Known rows, with every step that occurs
V A P: [ 0.133  0.384  0.032  0.950 -1.631  0.456 -5.197  0.661  1.035  3.292
  4.234  0.104 -2.197  1.819 -2.326  2.128  1.734  0.956 -0.362  1.098
  1.457]
A P V: [-1.041  3.159  0.043  0.855 -0.892 -0.005 -2.762  2.100  0.936  7.309
  2.377  0.307 -1.514  1.730 -0.418  2.101  1.857  0.895 -1.367  0.908
  0.383]
Z M A P S V: [ 3.175 -2.715  0.264  2.243 -1.729  1.268 -4.808  0.745  2.013 -5.493
  0.779  0.828  1.004  4.681  1.887  3.717  0.718  3.269 -0.031  2.086
 -0.087]
A P V S: [-2.222  2.124 -0.158  0.564 -0.641  0.081 -1.602  2.043  0.675  5.560
 -1.152  0.249 -1.420 -0.326 -0.297  2.803  0.580  0.569 -1.777  3.295
  0.144]
V A: [ 0.695  0.025  1.939  1.520  0.048  0.071 -3.513  0.195  0.838  1.880
  3.429  0.328 -2.366 -0.070 -1.859  0.297 -0.384  1.001 -1.015  0.846
  1.975]
V S A P Z M: [-2.292 -0.614  0.717  1.646 -0.457  0.700 -2.487  2.176  3.224  0.828
 -5.751  1.550 -0.264  1.709  1.991  3.734 -1.088  2.464 -2.649  3.539
 -1.169]
S A M P Z: [-0.252  1.966  1.335  2.258  0.036  0.174 -2.086  2.644  0.458 -2.754
 -2.737  1.778 -0.579  0.057 -0.353  0.537  0.300 -1.157 -2.615  0.385
 -1.147]
A P Z M: [-1.591  0.671 -0.071  1.569  0.017  0.816 -3.134  1.111  3.685  6.205
  0.918  1.874 -0.895  3.429  1.215  2.250  1.270  2.230 -1.483  2.018
  0.317]
S V A M P Z: [ 0.175  0.804 -0.868  2.261  1.013  0.402 -4.302 -0.064  1.351 -4.928
  4.211  1.643 -0.872 -1.921 -1.269 -0.309  1.381 -0.967 -1.444  1.471
  0.064]
P S A M: [ 1.849 -0.891  3.430  2.504 -0.910  1.009 -2.218  3.095 -1.206 -3.160
 -3.646 -0.173  0.298  3.903  0.785  4.692 -1.139  1.187 -1.083  0.685
 -0.290]
V S A M P: [-0.601  0.142  1.402  1.411 -0.206  0.481 -0.902  2.961 -1.548 -3.351
 -7.204  0.739 -0.280 -0.825 -0.630  1.431 -2.054 -2.214 -2.288  2.470
 -1.043]
Z M: [-0.018 -0.219  1.722  1.523  0.889  0.569 -1.761  0.799  1.994  6.027
 -1.226  1.403 -1.479  2.524  1.004  1.139 -0.562  1.195 -1.157  1.209
  1.097]
S V: [ 2.279  1.190  2.813  1.861 -0.596  0.290 -4.830  0.144  1.523 -1.480
 -0.974  0.360 -1.865  1.473  2.636  3.177 -1.447  0.334 -1.511  0.707
  1.225]
M A P: [ 2.215  0.607  1.010  1.511 -1.372  1.040 -4.599  0.633  0.485  0.304
  2.658  0.675 -1.410  1.947 -0.525  1.319  1.872  0.666 -1.117  1.417
  0.464]
M P: [-0.128  2.504  1.530  0.968 -1.510 -0.162 -2.006  1.690  0.553  1.779
 -0.466  1.358 -2.280  0.426 -1.859 -1.688 -0.964 -1.229 -1.639  0.321
  1.494]
S V A M P: [ 1.109 -0.307 -0.540  1.758  0.098  0.120 -4.290  0.157 -0.076 -4.665
  2.222  0.855 -0.460 -0.771 -2.015  0.347  1.192 -1.950 -0.612  1.262
  0.329]
V S A P Z: [-1.254  1.470  1.899  1.501 -1.677  0.601 -3.497  2.116  2.227 -2.246
 -4.226  0.782 -1.296  0.836  1.386  3.398 -2.117  1.427 -3.168  3.060
 -0.891]
P Z M A: [-0.365 -0.736  1.339  2.800  2.230  1.124 -2.245 -0.063  2.935  0.294
  1.731  2.589 -0.947  0.102  0.959 -1.229  1.350  2.430 -2.304  1.611
  0.439]
P Z M: [-1.590  0.467  1.570  2.016  1.536  0.626 -1.877  0.659  3.524  5.497
 -0.190  2.121 -1.507  1.658  1.855  0.444  0.123  2.095 -2.080  1.627
  0.964]
P S V: [ 2.430 -0.038  3.211  1.957 -1.874  0.460 -4.202  1.073  1.207 -4.601
 -0.571 -0.170 -0.846  3.322  2.372  3.632 -2.958  1.670 -0.975  1.275
  1.516]
P V S: [-2.073  1.955  1.618  1.041  1.197 -0.040 -0.013  1.614  0.170  4.149
 -2.129  0.491 -1.872 -2.222  0.446  1.228 -1.040  0.155 -2.381  2.985
  0.671]
V A M P: [-0.329  0.193 -0.713  1.464  0.258  0.405 -2.311  1.025 -0.908  1.104
  3.098  1.035 -0.909 -0.662 -4.214 -1.170  1.305 -1.869 -0.505  1.087
  0.839]

Rows
[-1.360  2.316  0.447  1.958  1.211  0.740 -1.778  1.597  0.778  1.545
  0.761  1.866 -0.924 -0.017 -1.280 -1.067  1.061 -1.731 -1.977  1.207
  0.151]
A M P Z
[-0.376 -0.989 -0.091  1.689 -1.377  0.566 -1.795  1.942 -1.077 -1.598
  3.030  0.508 -0.258  1.036 -4.339 -0.246  0.191 -0.060  0.093  1.336
  1.081]
V A M P S
[ 2.239 -1.368  0.854  2.314  1.499  0.783 -5.337 -0.377 -0.051 -2.577
  2.209  0.150 -0.629  0.195  0.260  3.218  0.555 -0.910 -0.404  1.512
  0.552]
S V A M
[ 1.533 -1.470  1.810  2.274  1.516  1.172 -1.897  0.197  1.300  1.002
  0.179  1.877 -0.905  0.790  0.243 -0.343  0.603  1.798 -1.358  1.460
  0.754]
Z M A
[ 2.272 -0.792  1.364  1.873 -2.777  1.422 -4.040  1.543 -0.010 -3.801
  2.747  0.190 -0.427  3.567 -1.034  2.029  0.545  2.459 -0.497  1.708
  0.932]
M A P S
[-1.232  0.703  0.428  1.052 -0.242 -0.023 -0.821  1.625  1.891  4.231
 -1.764  2.147 -1.161  1.435 -1.054 -1.348 -0.190 -0.022 -1.212  0.906
  0.996]
Z M P
[-2.250  1.092  1.220  1.835  0.660  0.542 -0.838  2.632  0.114 -4.528
 -5.871  1.547 -0.490 -1.935 -0.244  0.420 -1.305 -1.503 -3.141  2.793
 -1.472]
V S A M P Z
[ 0.084  0.412  3.675  1.466 -1.193  0.146 -2.280  1.957  0.225 -2.076
 -7.108  0.316 -1.709 -0.287  1.300  3.067 -3.715  0.498 -2.645  2.359
 -0.005]
V S A
[ 1.415 -2.425  0.214  1.866 -1.433  1.549 -2.909  1.574  1.406 -0.440
  1.410  0.928  0.471  4.540 -0.233  2.261  0.963  3.704 -0.176  2.134
  0.328]
Z M A P S
[ 1.806 -0.043  1.488  1.907 -0.218 -0.132 -5.489 -0.728  1.441 -2.877
  2.749  0.328 -1.916 -0.272  0.299  1.982 -0.608  0.659 -0.948  0.935
  1.284]
S V A
[-0.817  1.565  0.694  1.473  0.890 -0.635 -1.990  0.770  0.664  3.769
  4.725  0.576 -2.316 -1.613 -2.167 -0.035  1.578  1.464 -1.354  0.523
  1.123]
P V A
[ 1.611  0.167  2.996  2.250  0.224  0.714 -2.874  2.235 -0.782  0.924
 -4.206  0.457 -0.624  2.198  0.927  3.646 -0.686 -0.788 -1.653  0.454
 -0.681]
S A M
[-2.937  1.555 -0.428  0.825  1.532  0.078  1.058  2.507 -1.310  2.775
 -2.241  1.060 -0.480 -2.985 -1.848 -0.554  0.574 -2.301 -2.031  3.237
 -0.556]
A M P V S
[-0.097 -0.549  2.920  1.749  0.827  1.086 -1.722  2.332 -1.375 -0.717
 -7.304  0.236 -0.457 -0.029  1.120  4.154 -2.337 -0.838 -2.149  3.125
 -0.972]
V S A M
[-1.146 -0.506  0.960  1.204 -1.582  0.089 -0.366  2.470  1.594  0.281
 -1.659  1.643 -0.270  3.393 -1.649 -0.869 -1.128  2.037 -0.624  1.191
  1.189]
Z M P S
[-3.128  0.674  0.121  0.897  0.453 -1.243  1.386  3.264  1.155 -0.744
 -7.035  1.983 -0.343 -1.727 -0.652 -0.324 -0.908  0.844 -2.790  1.844
 -1.545]
Z M P V S A
[-3.286  2.860  0.341  0.521  0.038 -0.580  0.957  2.238  0.002  1.623
 -2.264  1.183 -1.816 -3.283 -1.713 -1.955 -0.584 -0.847 -2.444  2.658
  0.374]
M P V S
[-2.095  3.584  1.286  1.572 -0.574 -0.010 -1.977  1.274  2.108  0.354
  0.887  1.923 -2.179 -0.468 -1.017 -2.401 -0.042 -0.128 -2.485  0.623
  1.275]
M P Z
[ 0.722  1.159  2.947  1.586 -3.742 -0.648 -1.757  3.514  0.262 -5.803
 -3.685  0.668 -1.023  2.677 -1.365  0.395 -2.527  1.602 -1.687 -0.427
  0.235]
M P S A
[ 0.105  2.214  1.758  1.875 -2.142 -0.094 -4.579  2.169  2.436  0.198
 -1.200  0.856 -1.484  2.948  1.291  3.191  0.476  1.728 -2.555  0.418
 -0.499]
S A P Z
[-1.729  2.479 -0.697  0.961  0.040 -1.341 -1.179  1.360  0.354  2.195
  4.386  1.267 -2.315 -2.602 -4.173 -3.131  1.932  0.268 -1.329 -0.073
  0.994]
M P V A
[-1.464 -0.997 -1.299  1.148  1.324  0.861 -0.918  1.316  1.005  2.757
 -0.703  1.381  0.109 -0.912  0.004  1.015  1.933  2.017 -1.538  4.167
 -0.949]
Z M A P V S
[ 0.092  0.126  1.187  1.463 -1.170  1.014 -1.038  2.801 -1.201 -0.185
 -0.716  0.525 -0.112  2.493 -2.071  0.660 -0.660 -0.664 -0.348  1.290
  0.671]
A M P S
[ 0.804  1.538  0.566  2.200 -0.479  1.115 -4.528  0.301  1.975 -0.631
  4.050  1.290 -1.558  0.850 -0.242  0.586  2.133  1.686 -1.893  1.589
  0.518]
M A P Z
[-0.208 -0.703 -1.146  1.916  0.396  0.467 -5.747 -0.566  4.542 -0.326
  4.031  1.644 -0.740  1.759  0.976  2.736  1.832  3.029 -0.907  2.178
  0.123]
S V A P Z M
[ 1.129 -1.460  0.048  1.746  0.167  1.255 -3.481  0.669  1.798  3.139
  1.409  1.602 -0.448  2.879  0.073  1.467  2.444  1.815 -0.645  1.933
  0.185]
Z M A P
[-2.708  1.902 -0.443  0.855  1.053 -0.943  0.725  2.158  1.724  6.677
 -0.321  2.177 -0.983 -0.076 -1.316 -2.085  1.692  0.595 -1.494  0.520
  0.054]
Z M P V
[-1.705  3.578  0.578  0.910 -0.165 -1.196 -0.271  2.195  0.344  3.531
  0.934  1.310 -2.011 -0.937 -2.149 -2.188  1.354 -0.469 -1.834  0.000
  0.611]
M P V
[-0.753  0.471 -0.204  1.669  2.225  0.302 -1.592  1.052 -0.813  5.298
  4.485  0.408 -1.119 -1.377 -2.526  1.187  2.654 -0.164 -0.746  1.209
  0.313]
P V A M
